Below is a small trained network, with its code and all its weights. Each question gives an input and a class and asks what happens when units are switched off, that is, made to give their printed mean instead of their output.

import numpy as np


def w(rows, s, z=0):
    codes = np.array(rows[::2]) - 128.0
    scale = np.full(codes.shape[1], s)
    scale[-1] = z or s
    return codes * scale


def norm(h):
    return h / np.sqrt((h * h).mean(-1, keepdims=True) + 1e-5)


def f(y):
    return y / 2 * (1 + np.tanh(0.7978845608 * (y + 0.044715 * y**3)))


def log_softmax(a):
    a = a - a.max(-1, keepdims=True)
    return a - np.log(np.exp(a).sum(-1, keepdims=True))


def net(x, mask):
    res = np.array(x, float).reshape(1, 4) / 4 @ E
    u = 0
    for l in range(3):
        y = f(norm(res) @ A[l][:, :-1].T + A[l][:, -1])
        res = res + np.where(mask[u : u + 3], y, B[l][:, -1]) @ B[l][:, :-1]
        u += 3
    return log_softmax(norm(res)[-1] @ U[:, :-1].T + U[:, -1])


A, B = {}, {}
E = w([
[181,158,159,110,194,128,125,95,95,121,87,159],'x0',
[129,106,69,212,191,38,48,188,141,102,176,119],'x1',
[145,97,131,128,137,3,109,164,20,116,163,58],'x2',
[139,112,155,91,140,123,68,88,202,41,157,68],'x3',
],0.0047)
A[0] = w([
[80,128,87,123,150,139,177,184,51,144,173,253,253],'L0N1',
[87,157,77,245,114,135,230,195,175,222,157,61,6],'L0N2',
[135,151,88,247,167,88,88,170,56,228,158,82,183],'L0N3',
],0.0039,0.0019)
B[0] = w([
[171,137,65,150,55,49,116,83,150,202,108,135,203],'L0N1',
[35,80,86,159,141,139,2,79,130,129,205,147,172],'L0N2',
[159,199,137,62,96,197,115,179,161,158,98,169,252],'L0N3',
],0.0088,0.0038)
A[1] = w([
[65,120,80,104,123,122,48,91,199,45,115,115,84],'L1N1',
[64,66,104,192,92,250,196,135,252,188,171,170,2],'L1N2',
[177,98,142,87,65,211,86,110,184,123,157,71,224],'L1N3',
],0.0042,0.0008)
B[1] = w([
[115,167,190,165,45,90,78,229,84,49,148,29,225],'L1N1',
[41,119,143,158,254,97,127,38,101,103,88,144,252],'L1N2',
[116,56,127,67,151,247,243,136,99,109,78,107,230],'L1N3',
],0.0069,0.0032)
A[2] = w([
[167,106,102,158,113,95,153,106,131,164,109,202,4],'L2N1',
[213,172,151,180,167,85,96,141,174,81,100,156,205],'L2N2',
[254,176,144,96,170,78,139,158,68,174,141,116,238],'L2N3',
],0.0066,0.0027)
B[2] = w([
[158,115,254,91,163,142,157,165,179,6,200,50,149],'L2N1',
[121,181,101,76,109,124,158,53,6,173,185,112,209],'L2N2',
[160,234,106,111,154,84,172,59,72,140,81,171,255],'L2N3',
],0.0086,0.0056)
U = w([
[82,139,154,159,161,135,100,134,88,51,147,67,120],'0',
[197,196,103,100,110,84,163,97,62,181,120,145,155],'1',
[140,87,160,178,129,96,134,104,193,159,147,154,83],'2',
[98,91,182,105,172,188,209,69,149,102,33,115,139],'3',
[81,88,53,219,113,105,51,130,154,193,104,202,124],'4',
[161,76,141,122,78,164,111,245,177,87,143,80,131],'5',
[242,14,123,185,187,113,117,199,165,136,83,176,2],'6',
],0.012)

Each question gives the input, the list of numbers given to net, and the class t.
The units are the neurons (one row each of A and B). Each row of codes is followed by its name. A weight is (code - 128) times the scale printed after its matrix; where a second scale follows, it is the last column's (A, B and U).
mask holds one flag per neuron, layer by layer. A switched-off neuron (its flag False) gives its mean, the last column of its row in B, instead of its output. The means were averaged over made-up inputs and are rounded, as every weight is.
A unit's drop is (log p(t) with every unit on - log p(t) with that unit switched off) / (log p(t) with every unit on - log p(t) with every unit switched off).
The circuit of an input: a set's keep is (log p(t) with only the set's units on - log p(t) with every unit switched off) / (log p(t) with every unit on - log p(t) with every unit switched off). Starting from all 9 units, units are removed one at a time, each time the one whose removal leaves the highest keep (on an exact tie, the one counted first), for as long as the keep stays at least 0.8.
circuit, biggest first: the units of the circuit, biggest drop first
top k neurons: the k neurons with the biggest drops, biggest first
k most important neurons of layer l: the k neurons of layer l with the biggest drops, biggest first
drop of u: that unit's drop, to one decimal
input [6,0,-8,-6], class 3: circuit, biggest first -> (L2N3 L0N3)
input [3,4,-4,5], class 0: circuit, biggest first -> (L1N1)
input [-8,0,8,1], class 5: circuit, biggest first -> (L2N2 L2N3)
input [-7,-3,3,1], class 0: top 3 neurons -> (L0N3 L0N2 L0N1)
input [0,-3,3,7], class 5: circuit, biggest first -> (L2N3 L2N2)
input [4,0,1,6], class 0: 2 most important neurons of layer 0 -> (L0N1 L0N3)
input [-5,-4,-2,-4], class 4: circuit, biggest first -> (L0N2 L2N3)
input [2,-4,-1,-2], class 3: top 2 neurons -> (L2N1 L1N1)
input [3,-4,-3,-5], class 3: circuit, biggest first -> (L2N2 L2N3)
input [-1,-6,1,-7], class 3: top 3 neurons -> (L2N1 L1N1 L2N2)
input [-1,2,-3,6], class 5: top 2 neurons -> (L1N1 L2N3)
input [-2,-2,-6,-8], class 4: 2 most important neurons of layer 1 -> (L1N3 L1N2)
input [0,6,-8,4], class 0: top 2 neurons -> (L1N1 L0N3)
input [-8,4,4,-5], class 4: circuit, biggest first -> (L0N2)
input [0,-3,-4,-5], class 3: drop of L2N1 -> 0.9
input [-2,4,-6,-6], class 4: drop of L0N2 -> 0.7
input [-2,0,-1,-8], class 4: drop of L0N2 -> 1.2
input [2,8,-8,5], class 0: drop of L1N1 -> 0.3
